Here is a tiny trained network, its code and every weight. The questions are about switching its units off for an input and a class, where a switched-off unit gives its printed mean instead of its output.

import numpy as np


def w(rows, s, z=0):
    codes = np.array(rows[::2]) - 128.0
    scale = np.full(codes.shape[1], s)
    scale[-1] = z or s
    return codes * scale


def norm(h):
    return h / np.sqrt((h * h).mean(-1, keepdims=True) + 1e-5)


def f(y):
    return np.maximum(y, 0)


def log_softmax(a):
    a = a - a.max(-1, keepdims=True)
    return a - np.log(np.exp(a).sum(-1, keepdims=True))


def net(x, mask):
    res = np.array(x, float).reshape(1, 4) / 4 @ E
    u = 0
    for l in range(2):
        y = f(norm(res) @ A[l][:, :-1].T + A[l][:, -1])
        res = res + np.where(mask[u : u + 12], y, B[l][:, -1]) @ B[l][:, :-1]
        u += 12
    return log_softmax(norm(res)[-1] @ U[:, :-1].T + U[:, -1])


A, B = {}, {}
E = w([
[2,141,116,130,66,128],'x0',
[148,36,223,78,170,137],'x1',
[130,111,145,187,141,205],'x2',
[129,141,224,187,166,41],'x3',
],0.0092)
A[0] = w([
[109,132,134,103,95,50,66],'L0N1',
[72,166,56,180,106,190,234],'L0N2',
[180,95,137,176,135,241,145],'L0N3',
[161,137,106,143,145,210,68],'L0N4',
[202,123,177,187,145,83,110],'L0N5',
[101,157,146,202,130,161,74],'L0N6',
[84,90,101,22,111,160,131],'L0N7',
[66,131,189,159,128,20,25],'L0N8',
[95,123,146,199,110,151,107],'L0N9',
[1,156,87,211,101,142,3],'L0N10',
[54,157,121,183,124,178,35],'L0N11',
[49,45,146,57,115,196,42],'L0N12',
],0.015,0.0038)
B[0] = w([
[63,118,85,129,228,176,184],'L0N1',
[84,157,36,137,96,85,254],'L0N2',
[162,5,149,130,139,142,218],'L0N3',
[70,68,99,158,174,84,176],'L0N4',
[160,133,142,168,207,222,219],'L0N5',
[69,113,108,124,75,197,180],'L0N6',
[87,39,97,108,110,168,219],'L0N7',
[11,159,175,164,118,60,237],'L0N8',
[91,92,65,150,90,133,181],'L0N9',
[200,187,75,132,16,86,245],'L0N10',
[171,125,42,152,77,126,190],'L0N11',
[98,120,230,27,95,187,214],'L0N12',
],0.022,0.01)
A[1] = w([
[170,148,153,75,165,200,128],'L1N1',
[209,112,195,196,172,111,63],'L1N2',
[97,162,199,126,217,6,85],'L1N3',
[124,121,106,129,118,49,83],'L1N4',
[181,219,40,119,95,57,5],'L1N5',
[90,83,253,161,113,126,155],'L1N6',
[157,87,67,127,77,114,37],'L1N7',
[143,181,167,118,20,125,45],'L1N8',
[100,132,141,44,85,136,55],'L1N9',
[165,172,118,98,143,125,95],'L1N10',
[157,103,97,117,156,131,119],'L1N11',
[44,153,133,122,70,92,194],'L1N12',
],0.017,0.0029)
B[1] = w([
[213,136,126,61,120,80,172],'L1N1',
[218,117,159,213,94,174,173],'L1N2',
[37,179,205,182,211,168,178],'L1N3',
[124,133,171,135,53,157,171],'L1N4',
[183,252,139,42,101,86,223],'L1N5',
[102,253,150,120,102,64,227],'L1N6',
[49,87,105,211,132,133,204],'L1N7',
[131,156,2,113,131,120,174],'L1N8',
[108,37,168,135,177,72,178],'L1N9',
[118,98,136,103,171,143,130],'L1N10',
[123,139,76,88,169,200,156],'L1N11',
[197,152,107,209,148,191,249],'L1N12',
],0.023,0.012)
U = w([
[163,170,103,55,212,106,67],'0',
[50,224,215,206,199,147,182],'1',
[38,13,48,143,122,151,173],'2',
[236,82,180,194,177,184,150],'3',
[87,217,26,158,48,106,179],'4',
[125,136,134,118,160,54,3],'5',
[72,60,247,41,111,128,161],'6',
[137,152,170,107,150,28,27],'7',
],0.014,0.0075)

Each question gives the input, the list of numbers given to net, and the class t.
The units are the neurons (one row each of A and B). Each row of codes is followed by its name. A weight is (code - 128) times the scale printed after its matrix; where a second scale follows, it is the last column's (A, B and U).
mask holds one flag per neuron, layer by layer. A switched-off neuron (its flag False) gives its mean, the last column of its row in B, instead of its output. The means were averaged over made-up inputs and are rounded, as every weight is.
A unit's drop is (log p(t) with every unit on - log p(t) with that unit switched off) / (log p(t) with every unit on - log p(t) with every unit switched off).
The circuit of an input: a set's keep is (log p(t) with only the set's units on - log p(t) with every unit switched off) / (log p(t) with every unit on - log p(t) with every unit switched off). Starting from the 12 units with the biggest drops (on a tie, the unit counted first), units are removed one at a time, each time the one whose removal leaves the highest keep (on an exact tie, the one counted first), for as long as the keep stays at least 0.8.
circuit, biggest first: the units of the circuit, biggest drop first
k most important neurons: the k neurons with the biggest drops, biggest first
top k neurons in layer l: the k neurons of layer l with the biggest drops, biggest first
drop of u: that unit's drop, to one decimal
input [7,3,4,-4], class 2: top 2 neurons in layer 0 -> [L0N12; L0N7]
input [2,8,-8,-6], class 6: circuit, biggest first -> [L0N12]
input [-2,2,-7,-5], class 6: 2 most important neurons -> [L0N2; L0N10]
input [-8,-4,-7,5], class 1: top 4 neurons in layer 0 -> [L0N10; L0N11; L0N3; L0N7]
input [7,2,-4,3], class 1: circuit, biggest first -> [L0N8; L0N2]
input [-4,-5,0,3], class 3: 2 most important neurons -> [L0N5; L0N8]
input [-7,4,5,-8], class 2: 4 most important neurons -> [L0N4; L1N5; L0N5; L0N8]
input [-6,4,2,-7], class 2: 2 most important neurons -> [L0N4; L1N5]
input [2,-1,-2,-6], class 2: top 2 neurons in layer 0 -> [L0N7; L0N12]
input [-2,2,7,6], class 3: top 2 neurons in layer 1 -> [L1N2; L1N3]
input [1,5,4,2], class 6: 2 most important neurons -> [L0N12; L1N12]
input [-2,5,3,0], class 3: 2 most important neurons -> [L0N8; L1N2]
input [-6,6,-7,-8], class 6: drop of L0N2 -> 0.2
input [-8,5,4,-5], class 3: circuit, biggest first -> [L0N2]
input [-6,1,5,-3], class 3: drop of L1N2 -> 0.1
input [-7,3,4,-5], class 3: drop of L0N2 -> 0.4
input [-2,7,0,-8], class 6: drop of L0N12 -> 0.2
